Below is a small trained network, with its code and all its weights. Each question gives an input and a class and asks what happens when units are switched off, that is, made to give their printed mean instead of their output.

import numpy as np


def w(rows, s, z=0):
    codes = np.array(rows[::2]) - 128.0
    scale = np.full(codes.shape[1], s)
    scale[-1] = z or s
    return codes * scale


def norm(h):
    return h / np.sqrt((h * h).mean(-1, keepdims=True) + 1e-5)


def f(y):
    return y / 2 * (1 + np.tanh(0.7978845608 * (y + 0.044715 * y**3)))


def log_softmax(a):
    a = a - a.max(-1, keepdims=True)
    return a - np.log(np.exp(a).sum(-1, keepdims=True))


def net(x, mask):
    res = np.array(x, float).reshape(1, 4) / 4 @ E
    u = 0
    for l in range(2):
        y = f(norm(res) @ A[l][:, :-1].T + A[l][:, -1])
        res = res + np.where(mask[u : u + 13], y, B[l][:, -1]) @ B[l][:, :-1]
        u += 13
    return log_softmax(norm(res)[-1] @ U[:, :-1].T + U[:, -1])


A, B = {}, {}
E = w([
[97,85,114,113,79,168,195,38,174,2,166,71],'x0',
[34,225,119,165,85,105,35,83,209,126,153,162],'x1',
[138,96,182,223,73,93,161,160,176,188,210,52],'x2',
[110,82,197,106,102,183,91,62,48,179,184,188],'x3',
],0.00063)
A[0] = w([
[112,76,192,137,113,187,113,49,63,189,198,197,14],'L0N0',
[103,107,146,123,91,170,197,33,157,21,143,80,37],'L0N1',
[151,174,8,161,165,71,170,196,205,83,89,76,26],'L0N2',
[80,91,140,131,103,174,183,53,153,16,143,63,14],'L0N3',
[170,154,51,163,161,88,171,187,219,97,49,84,63],'L0N4',
[119,157,50,21,179,162,95,101,73,40,62,209,60],'L0N5',
[155,84,199,234,36,57,144,177,178,186,245,35,48],'L0N6',
[67,211,131,200,9,51,28,82,238,162,213,116,94],'L0N7',
[107,85,205,110,92,208,104,53,53,176,202,210,39],'L0N8',
[224,14,178,140,131,115,230,187,70,154,134,25,118],'L0N9',
[156,175,166,174,200,76,62,236,79,253,81,181,75],'L0N10',
[135,158,174,148,175,102,94,188,100,181,109,159,25],'L0N11',
[158,167,63,158,140,87,185,173,199,86,96,104,1],'L0N12',
],0.0018,0.0011)
B[0] = w([
[123,154,162,101,114,41,61,146,107,72,58,42,152],'L0N0',
[205,83,76,95,68,90,83,156,132,226,173,158,171],'L0N1',
[108,102,214,67,88,83,62,125,56,106,111,70,170],'L0N2',
[214,97,67,91,67,78,73,138,167,201,152,157,163],'L0N3',
[107,101,179,128,103,112,71,124,55,122,139,114,171],'L0N4',
[140,176,209,212,159,197,200,54,202,215,69,112,188],'L0N5',
[167,183,170,102,146,204,102,12,197,195,3,98,223],'L0N6',
[108,112,127,161,205,127,206,187,91,116,156,189,254],'L0N7',
[119,132,153,112,115,49,74,185,89,69,83,52,173],'L0N8',
[67,164,129,192,203,124,191,139,109,100,168,211,228],'L0N9',
[199,58,43,73,17,124,108,66,190,137,208,113,223],'L0N10',
[137,121,102,111,77,130,154,99,149,116,154,98,129],'L0N11',
[110,113,168,100,113,135,51,87,70,119,114,107,134],'L0N12',
],0.0019,0.0017)
A[1] = w([
[115,119,178,84,86,60,50,150,56,64,116,38,109],'L1N0',
[187,112,60,122,61,125,152,91,160,104,168,100,70],'L1N1',
[110,120,171,76,67,75,36,187,73,71,99,22,32],'L1N2',
[164,147,92,150,133,120,115,113,144,184,160,142,180],'L1N3',
[189,74,114,142,187,141,220,162,71,124,129,150,96],'L1N4',
[210,79,1,62,14,118,81,130,148,161,184,117,29],'L1N5',
[150,144,147,121,198,106,73,201,109,194,64,145,82],'L1N6',
[56,157,108,149,150,129,144,160,160,106,181,182,99],'L1N7',
[141,154,109,74,136,206,126,83,138,103,35,158,139],'L1N8',
[133,102,183,189,140,132,159,81,185,175,137,67,101],'L1N9',
[104,123,161,76,84,83,51,155,85,87,106,69,2],'L1N10',
[123,149,140,114,123,203,120,121,142,154,53,122,75],'L1N11',
[42,163,106,156,147,128,128,138,166,112,185,174,123],'L1N12',
],0.0028,0.0017)
B[1] = w([
[59,102,190,49,58,76,51,187,66,143,53,73,208],'L1N0',
[147,118,137,96,126,85,74,126,125,138,124,179,157],'L1N1',
[47,134,194,119,116,116,123,199,79,119,57,62,191],'L1N2',
[123,124,154,77,111,137,117,120,95,77,85,106,203],'L1N3',
[33,115,86,136,91,104,83,197,94,73,167,154,186],'L1N4',
[207,68,17,85,64,55,73,32,223,66,255,231,253],'L1N5',
[137,77,134,98,86,95,126,76,163,93,156,121,139],'L1N6',
[95,61,98,144,127,137,168,193,48,75,143,136,145],'L1N7',
[174,138,181,126,110,97,114,121,166,186,113,61,172],'L1N8',
[183,168,146,70,119,135,103,99,150,157,56,90,194],'L1N9',
[135,112,140,129,116,120,148,167,103,138,100,113,144],'L1N10',
[170,148,160,161,137,147,158,94,178,176,139,90,138],'L1N11',
[109,57,95,121,138,118,138,210,30,69,153,131,162],'L1N12',
],0.0026,0.002)
U = w([
[252,28,9,26,14,23,28,17,243,77,249,240,98],'0',
[231,246,236,193,234,247,227,21,236,247,14,31,214],'1',
[16,79,252,24,29,19,17,234,16,99,6,8,10],'2',
[12,75,13,248,240,201,250,254,12,2,246,242,84],'3',
],0.0046,0.0013)

Each question gives the input, the list of numbers given to net, and the class t.
The units are the neurons (one row each of A and B). Each row of codes is followed by its name. A weight is (code - 128) times the scale printed after its matrix; where a second scale follows, it is the last column's (A, B and U).
mask holds one flag per neuron, layer by layer. A switched-off neuron (its flag False) gives its mean, the last column of its row in B, instead of its output. The means were averaged over made-up inputs and are rounded, as every weight is.
A unit's drop is (log p(t) with every unit on - log p(t) with that unit switched off) / (log p(t) with every unit on - log p(t) with every unit switched off).
The circuit of an input: a set's keep is (log p(t) with only the set's units on - log p(t) with every unit switched off) / (log p(t) with every unit on - log p(t) with every unit switched off). Starting from the 12 units with the biggest drops (on a tie, the unit counted first), units are removed one at a time, each time the one whose removal leaves the highest keep (on an exact tie, the one counted first), for as long as the keep stays at least 0.8.
units of the circuit, in order: the units of the circuit, biggest drop first
top k neurons: the k neurons with the biggest drops, biggest first
top k neurons in layer l: the k neurons of layer l with the biggest drops, biggest first
input [-4,-3,6,2], class 1: units of the circuit, in order -> L0N6
input [-8,-8,-4,-7], class 0: top 3 neurons -> L0N10; L0N7; L0N8
input [-3,-8,3,7], class 3: top 3 neurons in layer 0 -> L0N9; L0N2; L0N4
input [1,5,6,1], class 1: top 2 neurons -> L0N6; L0N9
input [-2,4,5,6], class 2: top 2 neurons in layer 0 -> L0N0; L0N8
input [-7,-4,3,7], class 0: top 4 neurons in layer 0 -> L0N10; L0N2; L0N4; L0N12
input [1,2,-6,8], class 2: top 4 neurons -> L0N8; L0N0; L0N6; L1N0
input [3,-8,-6,-2], class 3: top 2 neurons -> L0N6; L1N4
input [1,5,-3,5], class 2: top 3 neurons -> L0N8; L0N0; L0N9
input [0,-5,5,-5], class 1: top 2 neurons -> L0N6; L0N7
input [-5,7,-4,8], class 2: top 2 neurons -> L0N8; L0N0
input [5,1,-8,-1], class 1: top 2 neurons -> L0N5; L0N10
input [1,7,-7,-7], class 1: units of the circuit, in order -> L0N5; L1N5
input [-1,0,4,6], class 2: units of the circuit, in order -> L0N8
input [5,-4,2,8], class 2: top 2 neurons -> L0N8; L0N0
input [-5,6,3,5], class 3: top 2 neurons -> L0N7; L0N2
input [-8,-7,3,8], class 0: top 3 neurons in layer 0 -> L0N10; L0N2; L0N7
input [6,8,3,0], class 3: top 2 neurons -> L0N7; L0N10
input [-3,7,7,-6], class 1: top 3 neurons -> L0N6; L0N9; L1N5
input [-3,-6,2,3], class 3: units of the circuit, in order -> L0N9
input [5,7,-7,-8], class 2: top 2 neurons in layer 0 -> L0N2; L0N6
input [7,8,2,-1], class 3: top 2 neurons in layer 0 -> L0N7; L0N10
input [7,5,8,-6], class 1: top 3 neurons -> L0N6; L0N10; L1N5
input [2,-3,-4,7], class 2: top 2 neurons in layer 0 -> L0N8; L0N6
input [6,8,3,8], class 2: top 3 neurons -> L0N8; L0N0; L0N10
input [-5,8,1,6], class 3: top 2 neurons in layer 0 -> L0N7; L0N2
input [-8,2,-5,-4], class 0: units of the circuit, in order -> L0N10
input [-6,-7,3,1], class 3: top 2 neurons in layer 0 -> L0N9; L0N3
